[ -2   2   5 -12   0   2   0   2  -2  -4   2   1   0  -3  -2   1   0   4
   6  -4   5   1  -1   2  10   0   4  11  -1   4   1   7  -1  10   0   1
  -1  -4   7   2  -3  -4  -1  -6  -4 -10 -13   2  -2  -1   3  -1   3   0
   1  -7   0  -4   2  -7   1  -1   9  -1   0   7 -12  -5   0   0]	L.M
[ -3 -10   0 -11   4  -2  -3   1   6  -4   3  -1  -1  -3  18   7   1  -3
   0   4  11  -5   0   1   0  -7  -5   3  -3  -1   4  -6 -11  14   0  -3
  -1   4 -13   2  -2  -4   2   9  -2  -6  -1  16  -6   4   1  -9 -12   6
   3   8   2  -4   7  -8   2   5 -10   4  -6   7   4   3 -17  -2]	E.T
[ -2  -1   2  -8  -2  -2  -4   2   1   1   1  -1   0  -7   9   3   3   1
   2   0   9  -1   3   4  -5  -3  -1   7   0  -2   2   4  -1  13  -7   4
   0  -1  12  10  -3  -2   0   3  -4  -5  -8  11   0  -1   1 -14  -6   3
   4   0   1  -2   5  -4  -4  -1   3  -3  -4   8  -9   1   3  -1]	E.T
[-4  3  1 -9  2 -2  0 -1  0  1 -5  9  2 -1  0  0  1  3  1  0  5  2  0  1
  7 -1 10  8  2  0 -4  7  0  2 -3  1 -3 -3 -2  2 -2 -6 -1 -2 -6  0 -8 -4
  0 -1  3  0  2  1  0 -1 -3 -5  1 -8  3 -8  4  0 -1  4 -7 -6 -3  1]	L.M
[ -2   1  -5   6   1  -3  -3  -6  -3   3  -2  -2   3   4  10  -1   4   7
  -4   0   1  -5   4   3 -14  -5  -6   2   0  -4   1   0   2  -7   2   3
   0   0  -2  -6   2   2   0   3  -4  -7   4   3   2  -3   1 -13 -26   0
   1   5  -4   1  -2  -4   1   5  -4  -1  -2   8   3   4  -1   1]	K.Q
[ -2   1  -6 -10   4   0  -6  -4  -1  -1   1   2  -1  -2   1  -1  -1   4
   5  -4 -15   1  -2   1   4   0   8  10  -4   4  -7   5  -5   6  -1   0
  -3  -4   3   5  -2  -5  -6  -3   0   2  -9   0   3   4   5   2   5  -1
   1  -2   0  -5   2 -10  -3  -5   0  -2   1   6 -12  -7  -1   2]	L.R
[ -3   7   0   6   0   6  -7   0  -4   1  -6   1  -1   2 -13   5  -2   3
  -2  -2  -8   4   3   4 -12   4   2   9   3  -1  -2  -3   4 -21   2   5
  -2  -4  -8  -2  -1   6  -4  -1   3  -2   0  -2   5  -5   0 -10   3   2
   4  -4  -7   5  -7  -3  -5  -1   5   4  -1   1  -9   1   6   2]	K.W
[ -4  -6   0 -11   9  -2  -5  -3  -1  -4  -2  -4   0  -5   9   0  -2   4
   8  -6  13   4  -2   7 -13  -2  -4  24  -5   0   1  -9  -8   2   0   0
  -2   0  -6   6  -2   1  -7  -2   1  -4  -3  13   0   5   1 -10  -2   6
   6  -7   4  -5   4 -18  -7  -6   0  -3  -3  15 -18  -4  -6   4]	E.T
[ -7  -5  -3   6  -1  -3  -2  -2  -1  -4  -6  -5   2   3   9  -1   2   4
   0  -5  -3   3   8   0 -40   3   0  14   0  -1  -1 -15  -4 -23   0   9
  -4   1 -25  -1  -1  13  -5   4   1  -4   9   3   5   0  -1 -20   0   9
  10  -5  -5   2  -3 -15  -9  -8  -6  -4  -3   7  -7  -2  -1  11]	K.W
[ -9  -7   3   2   7  -3   2  -3  -4  -3  -1  -5  -2  -1   1   1   1   1
   6  -1  12   2   4   0  -9   0  -3  10  -1   2   2 -11  -7 -20  -1   2
  -1  -2 -11  -4   1   0  -6  -1  14   2   4   1   1   5  -1  -9   3   3
  12  -4  -6  -5  -2 -11  -6  -5  -3   3   1   5  -6  -8  -2   6]	J.B
[ -4  -1   2 -15  -6   3 -10 -13   3  -8   8   4  14 -15  32   7  10  -1
  -9   3  13 -11  10  -5  12 -11  -5 -21  -6  -7   6   8  -3  45  -2  -9
   3   5  13 -10 -15 -16   4   6   9 -20  -5  20  -1  -9   6 -13 -14   2
   2   1   3  -9   6   7   5  22  -7  -4  -3   3   9   5 -13  -9]	J.A
[  1   3   3  -8   4   2  -4  -3 -10  -4   3   3   7  -4   5   3   2  -2
   0   7   7   3   2  -2  29   3  -3  -5   3   2   4  10   2   4   0  -4
   2  -1  14  -4   3  -9   5  -2   3  -2 -12   3   3  -3   2  -1   1  -1
  -1  -8  -8  -5  -1   9   2   9  10   6   0   4   3  -5  -1  -3]	J.A
[ -8   1  -3 -16  -3  -6  -7  -6   4 -12  -1  -4   5  -8  21   2  -2   8
   5 -11  16  -2   3   1 -16  -7  -4   7  -5  -4  -2  -6 -16  19  -4  -1
  -2   2 -16   3  -5  -8  -8   2   1  -5   6   9   2  -1   4  -8  -4   7
  14  14   4 -12   7 -23 -10  -4  -8 -13  -1  12  -9  -8  -6   1]	L.M
[ -1  -2   5   5  -7   1   0  -6   1  -6   2  -2   8   0  23   6  12   0
 -10   2  -1  13   9  -1 -15  -7  -6 -10   1  -8   0  -1   2   8   2   2
  -3   5  -3 -10   0   2   6   8   2 -16   9  10  -2  -8  -1 -18 -15  -1
   3   5  -2   2  -2   8   2  11  -5  -2  -3   0  11  10  -3  -2]	K.W
[-3  0  1 -5  4  3 -4 -4  0  0  0  5  1  1 -2  7  2 -2  1  6  0 -3  2  0
 19  2 -5 -3  3 -4  0 -1 -3 -8  1 -5 -2  0  4 -2  6 -9 -2  5  7  2 -3  1
  2 -6 -1 -5  3  4 -2 -9  2 -4 -4  7  2  0  6  6 -1  0  4 -3  5 -3]	J.A
[ -3  12  -1   0   3   0  -3   2  -9   0 -14   0  -7   8  -5  -4   1   7
   4  -5 -10  16   1   9 -25  16   7  27   2   1  -2  -5   3 -45   0  11
 -11 -11  -3   2   1  14  -7 -11  -1   9 -13  -6   5  -4  -1 -18  10   5
   4 -18 -10   4  -8 -11 -10 -14  20   5  -4   8 -20  -5  17  16]	K.W
[ -3   2   3 -10  -2   1  -2  -8  -1  -5  -1  -1   0 -12  10   0   4   2
   0  -2   5   0   7   6 -11  -1  -3   8  -2   2   1   3   3  10  -2   5
  -4  -2   7  -1  -5  -1  -1  -1   1  -7 -11  12   4  -5   6 -16  -3   1
   5  -7   2  -7   0 -13  -6   7   0  -3  -7  11 -12  -2   1   3]	J.B
[ -3   0   2  -6   3  -1  -2   0   1  -2  -1   0  -1  -1   0  -2   0   5
   2   5  10   1  -2   2  10  -5   0   6  -1   2  -9  -1   0   2   0   0
  -3   0   0   4   2  -3  -1   1  -1   0  -4   4   1  -1   2   0  -2   7
   0   6   0  -4   1  -6  -2   0   2   1   2   5  -5 -15  -5   0]	E.T
[  0   3   3   8   2  -4   0  -6  -9   3  -2   2   0   4  -1   0   0   0
  -4   3  -2   6   7   7  -3   2  -7   2   1  -1   3   6  12 -10   1   5
   3  -3  10  -7   1   3   2  -4   2 -11  -6   2   2   1   1 -19  -5  -3
   1  -4   1   3  -5  10   6  10   3   5  -1  -2   4   7   6   0]	K.Q
[ -2  -5   2  -6   2  -1   2   2   1  -2   1  -1  -3  -3   8   0   2  -1
  -2   3   3  -1  -1   1  14   0   1   0  -1   0   4  -5  -2  11   1  -6
  -4   1  -9   3  -1  -6  -1  11  -1   2   3   5  -1   6  -2  -2  -5   5
   1  10   4  -5   3  -8   0   1  -2   4  -1   3  -2  -1 -12   0]	E.T
[ -4   6   2  -4   3   1   1   2  -3   5  -1  -1  -3   0  -1   0   3   3
   5   0   4   3   0   4   0   0   3   9  -3   1   2   0   0  -5  -3   2
   0  -3   7   0   0  -5  -7  -4   0  -1 -11   3   3  -2  -4 -10  -1   1
   3 -14  -1  -1  -1  -3  -1  -3   7   7  -1   6 -10  -2   2   4]	J.B
[ -2   2  -1  11   3  -1   5   1  -6   2  -4   0  -1   5  -7   1   0   3
  -1  11  -6   5   0   4  -4   5   3   4   1   0  -3  -3   3 -22  -1   4
   0  -3 -13  -1   2   5  -4  -1   0   7   2  -7   6  -1  -3  -3   3   1
   0  -3  -4   4  -5   5  -1   1   6   7   1  -2   0  -5   2   5]	K.Q
[ -5 -13  -4 -18 -10  -2  -9 -12  14 -13   9  -3  16 -16  45   6   9   0
 -10  -8  12 -20   9  -5 -12 -15 -16 -16  -6 -10   2  -2 -18  45  -1  -9
   1  11  -4  -5  -9 -16   3  12   2 -29  13  23  -3  -5   9 -10 -19   2
   0  12  19 -15  10 -12  -5  18 -22 -16  -5   9  15   5 -16  -6]	L.R
[ -5  -5  -2  10   3  -2  -3   1  -1  -2  -4  -4   1   6   5   0   2   5
  -2  -2  -2   1   4   2 -19  -4  -4   7  -1  -2  -1  -8  -4 -11   1   2
   1   4 -16  -2   2   2  -4   3  -2  -1   8   2   2   2   0 -10  -5  12
   7   2  -3  -1   0  -8  -5   0  -5   2   2   6  -2  -2  -2  -1]	K.Q
[ 3  0  1 -9 12  2  0  5  3 -1  2  0 -1 -2  0 -2  3 -3  0  6  9 -3 -6  0
 23 -3 -4  2 -6  3  4  0 -4  2  2 -2 -1  1 -3 17  2 -5  2  3  0  3 -9  5
 -1  6 -2  3 -5  5 -2  4 -2 -5  1 -1  0 -1 -4  4  1  4 -4  1 -9  1]	E.T
[ -4   5   2   4  -4  -1   0  -5  -1  -1  -3  -1   2  -2  10   2   6   4
  -5  -3  -5   3   6   3 -28  -1  -4   4   2  -5  -4   0   3 -14   2   7
   3   2  -8   0   3  16  -3   2  -3  -5   9   3   1  -8   4 -15   1   0
   6  -2  -6   3  -4  -4   1  -1   0  -1   0   4   3   0   6   3]	K.W
[  2   0   2 -12   0   2  -1   0   6  -2   9   0  -1  -4  19   5   1  -4
  -1   2   6  -6  -1  -2  17  -4  -6 -15  -3  -5   4   8   5  37   1  -5
   1   6  20  -2  -2  -9   7   6  -8 -12 -10  14 -11   3   5  -2 -13   0
  -5   4   4  -3   8  11   5  15  -8  -1  -3   1   5  10 -14 -15]	E.Y
[ -4  -1   3   2   2   1   2   0  -2  -2  -4   1  -2   4   3   0   3   3
  -2  -5  -3   4   1   2 -21   0  -1   9   2  -4  -2  -6   3 -15  -2  10
  -2   2  -7  -3   0   8  -4   7   3  -2   5   4   5   1  -3  -8  -2   0
   5  -2  -6   2   1  -5  -4  -2   1   2   0   5  -5   0   3   4]	K.Q
[  6  13  -3 -11  -9   3  -1  -6  -1  -1  -7  -3   6  -7  18  -2   5   5
  -1  -9 -14   6  13   8 -43   3   1  21   1  -5  -7   7   9  -4   0  11
  -5  -6  14   1  -5   8  -6 -11  -2 -15 -17  10   3 -12   6 -24   4  -2
   8 -18  -3   5  -3  -9  -8   1  19  -5  -9  10 -20   3  18  10]	K.W
[-5  0 -1 -3  0 -1  1 -2  0 -1  1  0  2 -2  7  0 -4 -4 -6 -2 11  1  0  1
  7 -3  3  2 -1  2  0  6 -3 12 -3 -3  2  3  2 -1 -5 -6 -5 -1 -1 -4  0 -2
  1 -1  3 -2 -1 -1  3 -1  3 -7  1 -3 -2  2 -7 -2  1  3 -2 -6 -2 -3]	L.R
[  2  -6   1 -12   7  -1  -1   5   3  -4  -1  -3  -5   3   3   0   1  -1
   3  -1   6  -2   0   2   1  -2  -2   5  -3  -1  -1  -4  -4   6   0  -2
  -1   0  -3   7  -8  -1   1   1  -2  -1  -1   9  -3   8   2  -3  -6  10
   3   7   4   0   4  -4  -1  -4  -7   0   1   7  -7   1 -11   1]	E.Y
[ -7  -2   4  -3   7  -1   3  -2  -2  -1   4  -1   0  -1   2  -1   3   1
   1   2   6  11   3   5   6   1  -3   5   0  -1   1  -7  -3 -18  -7   0
   1   0  -6  -5   6   0  -7   6   0   4   4   4   2   2   1  -9  -1   2
  -3  -4   3  -6  -3  -3   0  -1   3   3   0   5  -1  -7  -3   4]	J.B
[ -5  -3   1  -3  -1  -1  -1  -6  -2  -3   1   4   6  -6   5   0   6  -2
  -1   5   3  -4   4   0   7  -1  -6  -5   0  -2   5  -1  -4   2  -2  -4
   2   7  -2 -10   3  -6  -3   5   3  -4   4   6   0  -1   3  -9  -7   1
   5  -3   1  -5  -7   2  -3   7  -2  -1  -1   0   7  -3  -5  -1]	J.A

[ -2  -1   5   0   1  -1  22   6  -5   1   0   2  21   0  -5  -5  -2  -3
  -1   3   0 -11   6   3  -1   3   7  -1  -9  -2  -7   4   3   2   2  -1
  10   4   2   1   1  -5  -8  -4  -4  -3  -2   5  -3  15  26   3   4   3
  -1  -5  12  10   0   1   0  -3 -14  -3   3   9  12  -8   1   2]	rel.S
[ -3  -2 -14   3   4  -7  10   1  -7  -5   1   3  11  -1  -2  -3  -5  -2
   2  10   7  -9   1   1  -4 -12 -11  -9  -4   2  -3   2  -3   1   1  -5
   7  10  -7  -2  -7   0  -9   4  -6  -2  -3   5  -1   0  34   9   3  22
   2  -9  32   9   3   7   3   1 -22   2   2  11  -1   8  -1   6]	Gufe.P
[ -4  -3  -9   2   2  -2  13  -6  -7  -2   0  -2   0   0  -4  -1  -4  -8
  -4   4   2  -4   8  -3   3  -5  -5  -4   4   1  -1   4   0   8   8  -3
   2   1 -10   0  -4  -4  -7   2 -16   4  -4   5  -3   5  31   3   2  -2
   0  -4  15  12   3   6  14  -1 -19  -9   2  10  15   2   0  14]	Gufe.H
[ -2   0  -3   1   4  -3   8 -13  -5  -4  -1   1   1   0  -3  -2   0   4
  -5   4   2  -3   3   0  -1   1  -5  -2   0   1  -1  -3  -5   3   5  -1
   8   3  -7   5 -11   0  -4  -1 -23  -5  -7   3  -1   2  26  13   3   7
  -1  -5  24  14  -1   3  12   3 -14  -8  -4  13   1  -2  -7   6]	Gufe.H
[ -4   0   0   0   1  -1   4  -1  -2   2  -1  -1  10   0   0  -8   0   1
   8   2  -5  -6   0   4   1  -1   4  -1 -12   0   1  -1   3   1   1  -1
  14   1  -1   0  -7   0   1   0  13  -1  -6   3  -1  -5  30   0   2  11
  -1   0  10   5  -1   3 -12   3   1   0   0   9   3  -1  -1  -5]	rel.N
[  0  14 -10   3  -2  -2  17  -6  -8  -3   3   0  -2   3  -3   0  -4  -5
  -4   3  -3  -5   4   0   0  -6   0  -5   3   3  -1  -3   1   3  10   2
   7   5 -10  -1  -7   0  -7   0 -33   1   1   4   1   3  29   7   0   3
  -8  -3  13   9  -1   7  15   2 -18  -5  -4  10  14  -6  -3  15]	Gufe.H
[  1   3 -10  -1   4  -4  14  -3   2   0  -1   4   6  -1   0   0  -2  -7
  -2   0   4  -6  -1   1   4  -8  -9  -2 -10   7  -3   2   1   1   6  -2
   3   2  -5  -2  -9   0  -4  -2 -10   0  -9   2  -1   1  34  11   2   9
  -4  -2  19  14   2  -1  -4   6 -11  -4   2  11  -2   2  -3  -4]	Gufe.G
[  0  -2  -5   3   1   0  12   1  -6   7  -1   2  11   2  -3  -7  -1  -3
   3   4  -1  -5   7   1   1  -4  -2  -5  -3  -2  -2   7   4   4   4  -5
   6   3  -6   3  -6  -4   1  -7   2   3  -7  11  -3  12  34   0  -1   7
   0  -3  16   7   0   6  -4  -1 -20  -1   4   9   9   2   0   2]	rel.S
[ -2   2   1   4   6  -2  10   3  -4   4  -2  -1  16  -1   0  -1   1  -6
   7  -5  -5  -7   1   2   1 -10   2  -4 -12   2   3   4   2   2   1   0
  14  -4  -6  -1  -2  -2  -2  -9  13   2  -9   7  -4   3  34   5   4   4
  -2   6  10   4   3   3 -15   0  -8  -1   8   7  17   3   2   0]	rel.N
[  2   8  -5   1  12  -6  11  14  -6   1  -1   2  23   1  -4  -7   2  -4
  12   5  -2 -10   4   5  -3 -18  -4   5 -23  -3   3   0   1  -1   7  -2
  16  -5  -3  -2  -3   5  -2  -6  14   0  -1   4   0 -21  34   9   2   2
  -1   7   5   4  -1  -1 -26   1  -9   0   1  10  17  -4   1  -6]	rel.N
[ -1  -3   2   5   1  -4  11   2  -3   2  -2  -3   6   0  -4  -6   1  -4
   7  -1  -2  -8  11  -1  -3 -18   2  -3  -6  -1   3   5   0   3   5  -3
  18   5 -10  -1  -2  -5  -4   3   5  -1  -6   9  -4  -5  34  -2   5   7
   1   1   8  15   5   8  -4  -2 -11  -6   2   5  22   1   0   8]	rel.Z
[  3   4  -9   5   2   0   0   2  -2  -5  -1  -2   1  -2  -2  -4   0  -8
   1   5   4  -4   5   3  -1 -21 -13  -2   1   2  -4  -1   4   4   8  -6
   7   2  -4  -2  -5  -2  -8   6 -13   3  -6   4  -5   9  34   6   4  14
   3  -2  18   9   7   2   0   4 -11  -7  -6   7  12   8  -2   8]	Gufe.G
[  0   6   4   2   0  -5   5  -4  -1  10   0  -7  -5   2  -6   0   5  -1
  -2   4   3   1   7   0   1 -12  -7   1  -9   1   8   6   2  -1   6   2
   6   5  -5  -3  -2  -7  -7   6 -17  -1  -8   2  -3 -17  23  11   4  -9
   2  -3  11  17   6   2   9   0 -10  -3   5   9   5   5  -2   2]	rasem.F
[ -4   4  -5   2   6  -2   4   8  -7  -3   2   0  12   1  -3  -9  -1   1
   7   1  -3  -6   3   4   1 -18   0  -1 -16   0   3  -2   3   2   4  -3
  13   2  -2   0  -3   4  -7   1 -12   1  -1   7  -2 -18  34   9   3   9
  -2   1  14   4   1   2  -8  -1  -8  -4 -11   4  22   2   0   6]	rel.N
[ -2   2   4  -2   7  -2   6 -15  -1   5  -1  -2   1  -1  -2   2   1   1
  -4   1  -1   2   9   3   2  -6  -3   3  -9   2   5   5  -1  -4   1   2
   5   1  -8   0  -7  -6  -3  -7   2  -9 -12   0  -3 -18   3  10   2 -11
   1  -3   4  14   2  -1  10   2  -4  -2   8   5  -7   3  -6  -4]	rasem.F

[ -8 -10   9   5   0 -20   4   3   4   1  -1   6  -1  -2  -1  -4   4   1
  -1   3  -3   6  -2   2   6   6 -20  -2  -1  -2   1  -2   0   3  10   7
   3  -1  -2  -4   7  -7   8  11  -2  -2   6  -4   0  17  -3   2  -6   3
  -7   0  -4   1   2  -2   0   1  -2   0  -2   6   1 -19   1  -1]	(21).(65)
[  7 -10   4   2   2 -18   2   1   3   1   2   5   1  -5   0   0  -1   3
   4   1   7   1  -5   3   4   2 -21   1  -2  -3   0  -2   0   0   5   5
  -3   1  -3   1   2 -11   5  -7  -1   0   0   2   5  16  -4  -1   1   7
  -7  -5  -6  -2   1  -4  -4  11   5   0  -2   1  -1 -29   1  -2]	(15).(50)
[ -7   4   0  -5   0  24  -6  -1  -1  -4  -2  -3   1  11  -1   0   4  -1
  -5   8  -4  -2   4  -3   4   5  -1   0  -4   5   2   1   4   0   2   0
   2   1  21  -2   2   1   3  17   1  -6  10  -3  -1  -9   2   4  -7  -7
   0   1  -3   3   0   1  -6  -4  -5 -11   1   2  -2  26  -3   1]	(22).(57)
[-12  -9   4   0   0  -6   7   3   1   2   0   2   0  -3  -2  -3   5  -1
  -3   2   2   0   2   3   5   6 -10  -7  -2   3   3   1   3  -2   7   2
   5   1  -6  -5  24   0   9  22   0  -1   8  -6  -5   7 -10   0   0   1
  -1  -2   3   8   1   3   1   1  -2   5   1   0  -1  -8  -2   0]	(21).(65)
[ 22 -12   9  -2   2 -21  -7   0   2   1   2  -2   2   4  -3  -1   6   2
   2   3  -2   1  -4   3   4   4  -6   5  -3   2   7   3  -2  -2   9   6
   2   3  25   0  12 -14  12   8  -3   0  16   1   2   5  -5   1   4   9
  -4  -1  -9   5   2  -1  -4  13  -6  -1  -4  -1   4 -20   1  -2]	(15).(50)
[ -9   8   0   1 -10  23  -5   2  13   0  -1 -12  -2   7   3  -3   2  -2
   2   9  -1  -2   1   0   2  -4 -17   3  -3   0   0   0   6   2   1   0
  -4  -4   3  -2 -16  -1   0   3   1  -7   5  -1   4   9  -3  -4   3  -3
  -4   0  -4   8   4  -1   1   6   5 -15  -1   7  -1  21  -2   0]	(22).(48)
[ 20 -12   4  -3   3 -18   1   1  -3   3   5   1   0  -1  -3   0   4   1
   4   1   1   0  -4   4   4   2 -10   0  -3   2   2   1   1  -1   7   4
  -1   4  12   2 -12 -12   6  -5  -2   3   6   1   6  11  -3   1   3  11
  -7   0  -6   1   2  -3  -6  10  -2  -1  -3  -1   0 -30   3  -1]	(15).(50)
[ -5  -5   3   8  -7 -13   0   2   7   2   2   4   1  -5   2  -5   5   1
  -1   3  -2   2  -1  -1  14   2  -4   0  -2  -1   1   5  -1   0   5   3
   3  -1  -2  -6   2  -4   6  15  -2  -1   5  -3   5  18  -7  -8  -1   2
   0  -2   0   5   1   1   4   5   3   5  -2   3   0 -13  -3   3]	(21).(65)
[ -7   0   2  -2   2  22  -2  -7   5  -1   2  -3   6   7  -1  -1   5  -1
   1   9   0  -5   2  -2   3   5 -22   2  -1   3   3   5   2   3   4   0
  -5   0  11  -2   7  -1  -1   0   3  -5   4  -2   0   4  -1   1   2  -1
  -3   0  -5  11   1  -1  -9   8  -1 -14   2   5  -1   9 -11  -1]	(22).(48)
